Where the symbols take the objects:
sr j sz
sr m qf
sr u bf
sr a mt
sr f nm
nr j bd
nr m hz
nr u hb
nr a qt
nr f mj
jg j mb
jg m ht
jg u sn
jg a mq
jg f nz
nz j zc
nz m jg
nz u bt
nz a ht
nz f sn
ml j sr
ml m ms
ml u pf
ml a bf
ml f sm
nb j rf
nb m hr
nb u td
nb a cm
nb f bb
sz j hr
sz m td
sz u mt
sz a bb
sz f lb
qf j td
qf m mt
qf u nm
qf a lb
qf f sr
gn j nz
gn m pc
gn u qh
gn a bt
gn f rf
hb j qt
hb m mj
hb u mb
hb a nr
hb f pr
ms j qf
ms m bf
ms u sm
ms a nm
ms f ml
mq j hb
mq m zc
mq u jg
mq a mb
mq f ht
br j sm
br m sd
br u lm
br a tj
br f hj
td j cm
td m bb
td u lb
td a nb
td f sz
qj j br
qj m hg
qj u jh
qj a lm
qj f dn
jh j lm
jh m dn
jh u hq
jh a qj
jh f bd
pr j hz
pr m hb
pr u zc
pr a mj
pr f mb
dn j hj
dn m qj
dn u bd
dn a hg
dn f jh
hq j qj
hq m bd
hq u hz
hq a jh
hq f qt
qt j dn
qt m hq
qt u nr
qt a bd
qt f hz
pc j jg
pc m bt
pc u rf
pc a sn
pc f gn
nm j lb
nm m sr
nm u ms
nm a qf
nm f bf
sn j mq
sn m nz
sn u pc
sn a jg
sn f bt
qh j bt
qh m rf
qh u hr
qh a gn
qh f cm
rf j sn
rf m gn
rf u cm
rf a pc
rf f qh
sd j ml
sd m tj
sd u hj
sd a pf
sd f br
bd j hg
bd m jh
bd u qt
bd a dn
bd f hq
bb j qh
bb m nb
bb u sz
bb a hr
bb f td
mj j hq
mj m nr
mj u pr
mj a hz
mj f hb
hr j gn
hr m cm
hr u bb
hr a qh
hr f nb
bf j mt
bf m nm
bf u ml
bf a sr
bf f ms
zc j mj
zc m mb
zc u ht
zc a pr
zc f mq
pf j bf
pf m sm
pf u sd
pf a ml
pf f tj
tj j ms
tj m pf
tj u br
tj a sm
tj f sd
lm j tj
lm m hj
lm u qj
lm a br
lm f hg
mb j nr
mb m pr
mb u mq
mb a hb
mb f zc
sm j nm
sm m ml
sm u tj
sm a ms
sm f pf
hz j jh
hz m qt
hz u mj
hz a hq
hz f nr
ht j pr
ht m mq
ht u nz
ht a zc
ht f jg
cm j pc
cm m qh
cm u nb
cm a rf
cm f hr
bt j ht
bt m sn
bt u gn
bt a nz
bt f pc
mt j bb
mt m lb
mt u sr
mt a sz
mt f qf
hg j sd
hg m lm
hg u dn
hg a hj
hg f qj
lb j nb
lb m sz
lb u qf
lb a td
lb f mt
hj j pf
hj m br
hj u hg
hj a sd
hj f lm

The rows follow the links: the fewer symbols apart two objects are, the more alike their rows tend to be.

Each row is also shifted at random along 3 hidden directions that mean nothing.

Some objects, each with a row of numbers:
br -> -56,-39,-54,35,122,75,53,-11,162,-132,-22,-13,42,112,-143,-317,32,42,-157,53,31,-27,-180,109,27,-103,120,-87,39,82,-212,-100,13,207,71,79,-101,-348,56,-38,-48,59,-178,43,46,153,163,-2,127,22,52,-22,-5,-92,45,-135,-23,-59,-69,56,25,5,9,0,-19,-132,34,26,-83
ms -> -78,-30,-9,-8,147,53,34,28,80,-53,32,36,19,61,-14,-219,-23,-62,-126,70,-1,-25,-78,123,65,-97,61,-136,80,81,-129,-120,-55,75,78,95,-11,-247,32,-23,-5,83,-106,40,6,53,123,43,68,63,-43,-14,-4,-52,66,-136,-31,-27,-63,-5,15,4,-100,18,-44,-140,89,104,-123
hq -> 23,-27,-3,-18,1,121,-149,-61,-81,26,-32,-79,-98,3,-84,-131,162,169,-130,-35,-70,63,74,30,142,87,52,-16,-19,-10,-41,23,30,-67,70,59,-19,-47,-48,-50,-108,-125,-109,-26,84,128,-64,-89,53,-61,70,15,40,-9,-61,25,16,37,1,63,4,75,128,-45,7,60,-22,-60,-16
ml -> -87,-59,39,-35,163,88,-128,5,-45,86,30,73,-58,-22,64,-93,17,-7,-98,-19,-88,15,60,46,95,-32,19,-113,96,84,-2,-70,-62,-102,124,59,24,-62,-63,-36,-72,12,-99,-36,42,39,33,-9,47,66,-72,14,42,-10,15,-67,23,68,-21,-17,3,14,-91,-38,-90,-95,97,74,-145
ht -> 90,38,31,6,-170,-92,-38,-5,-48,70,-6,6,4,-81,28,255,-1,35,156,-127,34,37,40,-144,-120,60,-60,152,-54,-100,120,123,48,-64,-96,-181,-22,284,-32,41,-9,-57,140,-46,-24,-63,-106,-39,-75,-65,14,4,-16,48,-40,149,32,14,83,-4,-12,-20,68,-29,47,131,-76,-129,118
nb -> 1,16,129,-48,-62,-89,-84,122,50,60,162,95,34,-108,46,33,-63,-151,-15,-177,69,97,-73,4,-49,-78,7,-9,124,-90,-65,-12,-78,-7,-77,-215,-65,102,23,40,-71,101,95,-25,-93,-39,79,57,-43,9,-132,-60,-45,17,91,52,9,-48,30,-68,-3,51,-138,1,25,-7,138,-75,-50
hg -> -22,-38,-103,60,112,64,38,-103,15,-21,-146,-3,6,79,-16,-1,14,132,44,96,-58,-90,26,-64,-42,5,0,9,-63,126,73,7,73,31,93,111,2,-70,-53,-36,30,-45,-101,-4,75,48,-9,-65,59,24,87,63,28,-41,-70,-59,14,55,4,64,9,-89,81,-39,-75,-61,-108,63,2
sm -> -50,-66,-18,24,136,-4,-70,-16,50,95,-43,163,39,-27,102,107,-82,11,93,-94,-27,-44,-22,-126,-160,-96,-10,12,70,121,96,7,8,-7,79,-116,-54,72,-94,9,-53,31,-29,-76,32,20,56,-46,41,75,-47,31,-1,-33,-13,-34,59,76,50,7,15,-112,-52,-86,-133,-131,8,18,-89
sd -> -76,-40,-114,44,195,96,96,-99,-28,-29,-126,-14,-19,106,31,-55,-4,57,8,217,-92,-129,76,21,53,6,-14,-84,-53,173,77,-63,29,-7,133,261,92,-159,-35,-42,88,-21,-128,34,74,3,-15,-10,51,74,49,66,46,-29,-54,-134,-12,63,-47,39,15,-82,13,8,-98,-103,-68,176,-42
rf -> 32,58,25,21,-135,-168,161,82,138,-94,65,21,119,-4,-21,87,-121,-149,103,-20,137,-8,-167,-12,-158,-73,-15,74,-18,-89,-55,13,-2,167,-149,-151,-51,40,104,69,88,118,142,42,-105,-90,75,91,-60,-18,-22,-46,-69,5,68,27,-37,-112,6,-46,-6,-26,-57,61,80,13,9,-48,88
lm -> -42,-35,-79,30,123,108,17,-72,25,-52,-87,-29,-21,89,-58,-163,61,99,-75,102,-52,-46,-1,44,58,-4,46,-63,-22,102,-38,-41,31,48,105,160,-2,-194,-20,-42,-14,-39,-151,14,82,95,29,-39,80,13,67,29,30,-53,-39,-97,-2,28,-38,65,8,-18,59,-15,-48,-71,-40,71,-49
nz -> 71,48,27,-31,-135,-32,-25,-9,-168,87,1,-49,-62,-73,81,233,14,0,111,2,-32,30,170,-66,26,125,-96,85,-70,-86,168,80,-3,-181,-59,-3,105,261,-26,22,53,-82,137,-19,-24,-119,-171,-9,-106,-51,-2,20,19,90,-52,125,4,48,41,-40,-15,20,32,18,53,155,-53,-27,102
zc -> 69,56,-27,33,-147,-45,104,-10,32,-111,-22,-114,26,44,-124,-25,39,34,7,47,63,8,-68,26,-10,55,16,73,-92,-85,-76,43,58,116,-99,14,-16,-39,80,15,51,-27,36,54,-23,-2,-26,4,-22,-85,91,-20,-14,6,-5,39,-37,-76,-21,31,-1,29,109,51,113,102,-78,-70,127
mt -> -66,4,-19,1,104,-35,117,25,20,-6,5,60,45,21,109,60,-121,-144,63,114,1,-85,1,19,-37,-59,-50,-70,23,73,56,-63,-44,-6,13,76,79,-24,10,21,109,94,42,24,-48,-103,45,77,-25,90,-66,10,-12,-1,41,-83,-21,12,-18,-55,10,-68,-136,41,-53,-86,36,140,-39
pc -> 32,50,73,-77,-97,12,-24,30,-190,29,88,-99,-94,-49,48,30,55,-77,-60,74,-33,52,174,101,206,121,-49,-46,-15,-113,29,-6,-68,-178,-44,122,149,80,33,-5,60,-57,82,30,-46,-102,-130,50,-92,-22,-44,-10,27,84,0,62,-35,-9,-35,-66,-16,116,-33,69,88,135,46,36,32
gn -> 43,37,135,-74,-138,-44,-115,91,-72,68,149,0,-43,-112,26,39,22,-92,-54,-135,35,127,39,38,76,31,-4,10,62,-147,-36,15,-74,-96,-81,-125,5,140,28,24,-59,-2,96,-18,-69,-47,-41,35,-68,-44,-89,-44,-9,56,46,99,1,-34,13,-67,-10,109,-65,20,84,99,111,-89,-1
pr -> 85,27,11,25,-173,-52,-11,22,114,-78,14,-54,41,2,-163,-68,69,77,-32,-128,102,69,-160,-16,-69,1,64,104,-23,-106,-139,60,67,155,-96,-164,-144,-17,55,8,-82,-11,11,-5,-5,90,32,-32,14,-104,70,-48,-41,-25,14,78,3,-90,17,52,-2,49,123,-16,101,79,-34,-185,90

From each start, follow one symbol. Which object do you reach?
Answer with the object's name.
start -37,-38,33,36,58,-134,-20,58,194,72,24,243,145,-68,103,189,-189,-104,171,-204,83,-23,-182,-173,-323,-190,-6,80,117,62,46,26,0,98,-30,-326,-150,146,-46,65,-45,152,82,-74,-43,-21,154,13,12,77,-101,-22,-67,-37,69,2,61,18,86,-28,15,-140,-127,-70,-95,-147,47,-51,-63
f	nm
start -41,8,169,-131,-10,54,-156,132,-72,42,232,-15,-91,-81,11,-234,69,-154,-262,-73,-6,150,37,220,268,-13,60,-174,158,-109,-191,-115,-159,-105,-9,18,31,-96,53,-16,-95,46,-19,11,-63,16,41,80,-8,-2,-152,-77,2,33,113,-2,-26,-40,-59,-96,-5,192,-156,34,50,15,249,7,-136
f	td
start -8,-63,2,-3,60,102,-201,-41,-8,65,-25,34,-63,-17,-43,-98,107,150,-92,-120,-63,57,17,-28,40,11,60,-4,41,41,-30,26,27,-41,97,-51,-82,-14,-83,-48,-161,-79,-123,-68,90,147,1,-102,80,-31,29,14,26,-32,-29,15,51,58,31,61,9,28,77,-89,-56,-20,4,-76,-79
f	dn
start -53,-56,-36,37,133,-7,1,-11,132,3,-37,120,68,27,9,-31,-70,14,36,-46,11,-49,-116,-53,-135,-115,34,-9,64,114,-17,-27,20,93,68,-77,-93,-80,-38,-2,-44,65,-66,-28,27,61,122,-16,70,58,-11,9,-15,-71,15,-80,33,22,20,26,19,-89,-42,-54,-99,-146,9,22,-80
f	tj
start 74,39,74,-22,-170,-94,-51,46,-43,55,63,0,7,-102,29,185,-17,-35,91,-135,44,63,18,-81,-69,41,-44,108,-9,-119,62,83,-3,-51,-112,-189,-22,246,1,42,-19,-24,149,-32,-62,-67,-58,-3,-81,-63,-28,-32,-27,52,9,136,15,-14,64,-35,-22,29,10,-5,69,118,-6,-115,83
j	mq
start 25,-31,42,-79,-7,204,-263,-62,-240,101,4,-122,-209,-31,-26,-149,252,197,-220,-15,-159,102,254,90,329,188,27,-70,-10,-42,-1,15,-24,-253,120,168,83,0,-78,-83,-144,-203,-135,-38,104,112,-165,-104,30,-66,38,23,91,43,-79,61,25,85,-15,46,-8,156,127,-46,16,127,10,-40,-49
a	bd
start 17,36,5,-20,-42,-89,77,-6,-158,105,-16,21,-11,-64,211,369,-116,-106,227,83,-41,-64,198,-109,-56,80,-157,62,-65,-9,279,58,-19,-197,-53,26,173,311,-42,37,153,-14,189,-7,-56,-225,-150,39,-136,40,-51,42,8,92,-45,64,6,70,41,-77,-24,-74,-73,41,-23,79,-56,94,82
m	rf
start 10,-30,-81,60,44,57,-1,-92,17,-17,-122,-17,-8,49,-48,-5,56,156,31,26,-36,-40,12,-64,-39,32,17,45,-63,70,43,40,83,35,57,52,-22,-30,-44,-31,-19,-78,-81,-15,83,80,-28,-75,54,-20,96,42,19,-34,-69,-8,20,41,18,79,5,-50,122,-45,-37,-8,-106,-16,27
m	dn
start 55,8,-29,-22,-56,94,-102,-106,-282,117,-85,-105,-158,-33,79,182,129,160,54,62,-143,5,310,-70,135,220,-93,55,-117,-23,228,94,41,-272,49,147,156,218,-95,-35,24,-207,26,-38,76,-52,-253,-95,-59,-55,64,68,69,83,-140,111,23,124,35,22,-21,27,141,-10,8,166,-119,8,85
u	mb
start -98,-38,7,-57,184,111,-47,-7,-128,65,17,17,-87,12,106,-94,16,-57,-108,127,-121,-29,163,111,197,18,-17,-172,54,96,40,-100,-89,-164,119,225,134,-97,-47,-48,23,-8,-81,11,25,-21,-21,27,17,90,-65,36,58,21,0,-103,-9,78,-52,-41,6,31,-112,11,-79,-82,82,168,-132
m	nm
start -53,-40,126,-66,68,2,-168,101,39,89,144,130,-9,-91,60,-83,-30,-112,-106,-171,10,91,-46,39,29,-103,50,-86,177,-5,-89,-54,-104,-46,29,-148,-65,4,-20,3,-129,82,-12,-52,-37,39,108,32,22,41,-151,-43,-21,-9,97,-4,26,0,11,-59,9,57,-157,-38,-42,-89,181,-25,-155
m	mt
start 59,9,-48,38,-87,11,2,-58,15,-47,-77,-66,-7,20,-88,7,72,135,21,-25,3,-3,-20,-53,-29,52,9,86,-82,-23,-8,71,80,50,-18,-18,-43,14,-8,-5,-21,-72,-29,-8,39,57,-43,-66,14,-74,100,16,2,-12,-63,53,9,-9,15,66,-2,-7,150,-22,30,71,-103,-94,86
a	qt
start 52,39,80,-63,-140,-26,-61,46,-129,48,84,-56,-61,-72,37,77,34,-59,-16,-32,-3,78,115,36,110,87,-42,11,-2,-128,31,27,-51,-130,-73,-16,77,153,14,12,7,-44,100,-1,-47,-72,-95,25,-81,-47,-45,-16,4,75,5,100,-13,-6,10,-54,-19,96,-16,37,72,130,40,-41,44
a	nz
start -46,-33,-147,102,145,23,159,-101,91,-71,-169,26,66,116,-8,15,-63,87,112,146,-16,-148,-59,-75,-135,-48,-7,17,-70,160,66,-7,89,119,77,111,-3,-115,-22,-14,91,16,-87,21,66,18,40,-28,62,49,94,60,11,-65,-56,-110,3,33,-10,69,12,-149,55,-15,-94,-116,-123,100,20
a	sd
start 33,-22,-103,73,26,19,-5,-121,-32,50,-171,18,0,18,29,196,9,173,169,9,-63,-82,71,-187,-134,55,-46,124,-103,86,195,107,107,-36,52,-9,-4,146,-104,-10,7,-105,-14,-51,86,18,-96,-108,8,-14,107,75,23,-9,-124,36,41,95,72,76,4,-119,139,-63,-80,16,-179,-21,66
a	dn
start 82,49,47,-11,-184,-87,-10,47,21,-15,59,-34,21,-51,-57,60,20,-13,31,-117,83,74,-59,-24,-50,26,6,101,-16,-134,-41,62,14,38,-120,-158,-56,119,48,34,-22,-2,100,-6,-50,-12,-20,2,-53,-82,7,-38,-39,26,13,106,-3,-62,32,-10,-15,50,53,14,97,106,-6,-135,85
j	mb
start 80,-2,6,27,-121,-19,-120,-24,6,49,-38,-2,-8,-53,-59,102,68,142,58,-181,14,60,-24,-127,-98,44,5,146,-31,-62,37,119,77,5,-36,-184,-103,167,-45,13,-107,-94,20,-68,40,67,-59,-97,-1,-87,61,4,-6,-5,-52,123,49,15,81,49,-4,-5,136,-68,24,93,-84,-174,71
a	hz
start -52,-33,20,34,82,-93,11,59,194,12,30,182,124,-22,40,31,-143,-92,82,-133,80,-21,-198,-89,-232,-183,24,18,110,70,-38,-23,-12,138,-2,-225,-136,0,-5,39,-42,145,15,-32,-34,13,175,26,34,70,-79,-26,-57,-58,75,-50,30,-21,38,-13,18,-98,-119,-42,-80,-166,62,-16,-72
f	bf
